data =
4774  4687  5110  4387  4958  5526  5441  4938  4399  5144  5026  4873
5371  4758  5806  4509  5776  4692  4512  4938  5462  4741  5321  5796
5300  4585  5160  4367  5366  5996  4642  4938  4652  5936  4995  5934
3642  6498  4947  4527  4992  4808  5470  4938  4709  4988  4702  5030
3220  4740  5581  4559  5750  4694  4492  4938  5376  4729  5340  6019
6403  4970  5018  6833  5013  5407  4442  4938  5354  5313  5832  5001
5149  5504  4925  5551  4737  6268  6134  4938  4754  5786  4888  4670
5802  4754  5081  4344  4916  5690  5484  4938  4388  5142  4931  4911
5017  4544  5270  5327  4744  5188  5438  4938  4679  4741  5986  4664
6553  5402  5114  5580  5941  5267  4350  4938  4570  5282  5523  5209
8578  4640  5109  4621  4864  4959  5504  4938  6640  5387  4828  5472
data[0,0] => 4774
data[0,6] => 5441
data[3,9] => 4988
data[7,3] => 4344
data[:, 11] => [4873, 5796, 5934, 5030, 6019, 5001, 4670, 4911, 4664, 5209, 5472]
data[6,11] => 4670
data[4,0] => 3220
data[1,9] => 4741
data[4,4] => 5750
data[9,2] => 5114
data[:, 5] => [5526, 4692, 5996, 4808, 4694, 5407, 6268, 5690, 5188, 5267, 4959]
data[9,11] => 5209
data[10,6] => 5504
data[0,10] => 5026
data[1,10] => 5321
data[6,9] => 5786
data[8,2] => 5270
data[1,6] => 4512
data[6,7] => 4938
data[4,9] => 4729
data[1] => [5371, 4758, 5806, 4509, 5776, 4692, 4512, 4938, 5462, 4741, 5321, 5796]
data[5,2] => 5018
data[7,2] => 5081
data[9] => [6553, 5402, 5114, 5580, 5941, 5267, 4350, 4938, 4570, 5282, 5523, 5209]
data[7] => [5802, 4754, 5081, 4344, 4916, 5690, 5484, 4938, 4388, 5142, 4931, 4911]
data[6,10] => 4888
data[6,4] => 4737
data[8,10] => 5986
data[:, 4] => [4958, 5776, 5366, 4992, 5750, 5013, 4737, 4916, 4744, 5941, 4864]
data[2,4] => 5366
data[10,8] => 6640
data[:, 6] => [5441, 4512, 4642, 5470, 4492, 4442, 6134, 5484, 5438, 4350, 5504]
data[4,5] => 4694
data[:, 2] => [5110, 5806, 5160, 4947, 5581, 5018, 4925, 5081, 5270, 5114, 5109]
data[4] => [3220, 4740, 5581, 4559, 5750, 4694, 4492, 4938, 5376, 4729, 5340, 6019]
data[2] => [5300, 4585, 5160, 4367, 5366, 5996, 4642, 4938, 4652, 5936, 4995, 5934]
data[3,0] => 3642

grid =
[[ 72.9  36.1 -25.0 -24.1  -1.4]
 [-22.5  36.1  26.9 -23.5   6.1]
 [-31.2  36.1  23.4   7.8  -6.9]
 [-20.9  36.1   2.0  14.7  11.7]
 [ 19.2  36.1  49.6 -38.2  10.2]
 [  6.5  36.1  -5.9 -37.2  19.9]
 [-17.9  36.1  78.1   0.4   3.2]
 [ -1.9  36.1  35.3 -20.7 -15.1]
 [ 12.4  36.1  -9.8 -55.7 -13.7]
 [ 11.0  36.1  30.7 -33.0 -25.6]
 [ 16.1  36.1  -3.1  -3.0 -29.2]
 [ 21.4  36.1  35.2 -63.6   1.7]]
grid[0][0] -> 72.9
grid[3] -> [-20.9, 36.1, 2.0, 14.7, 11.7]
grid[5][1] -> 36.1
grid[10][2] -> -3.1
grid[5][4] -> 19.9
grid[8][1] -> 36.1
grid[2][4] -> -6.9
grid[9][2] -> 30.7
grid[10][3] -> -3.0
grid[11][1] -> 36.1
grid[11][0] -> 21.4
grid[10][1] -> 36.1
grid[2][1] -> 36.1
grid[6] -> [-17.9, 36.1, 78.1, 0.4, 3.2]
grid[5][0] -> 6.5
grid[4][4] -> 10.2
grid[11][2] -> 35.2
grid[5] -> [6.5, 36.1, -5.9, -37.2, 19.9]
grid[4][0] -> 19.2
grid[7][1] -> 36.1
grid[2][3] -> 7.8
grid[4][3] -> -38.2
grid[11] -> [21.4, 36.1, 35.2, -63.6, 1.7]
grid[4] -> [19.2, 36.1, 49.6, -38.2, 10.2]
grid[10] -> [16.1, 36.1, -3.1, -3.0, -29.2]
grid[2][2] -> 23.4
grid[8][0] -> 12.4
grid[7] -> [-1.9, 36.1, 35.3, -20.7, -15.1]
grid[10][0] -> 16.1
grid[4][2] -> 49.6
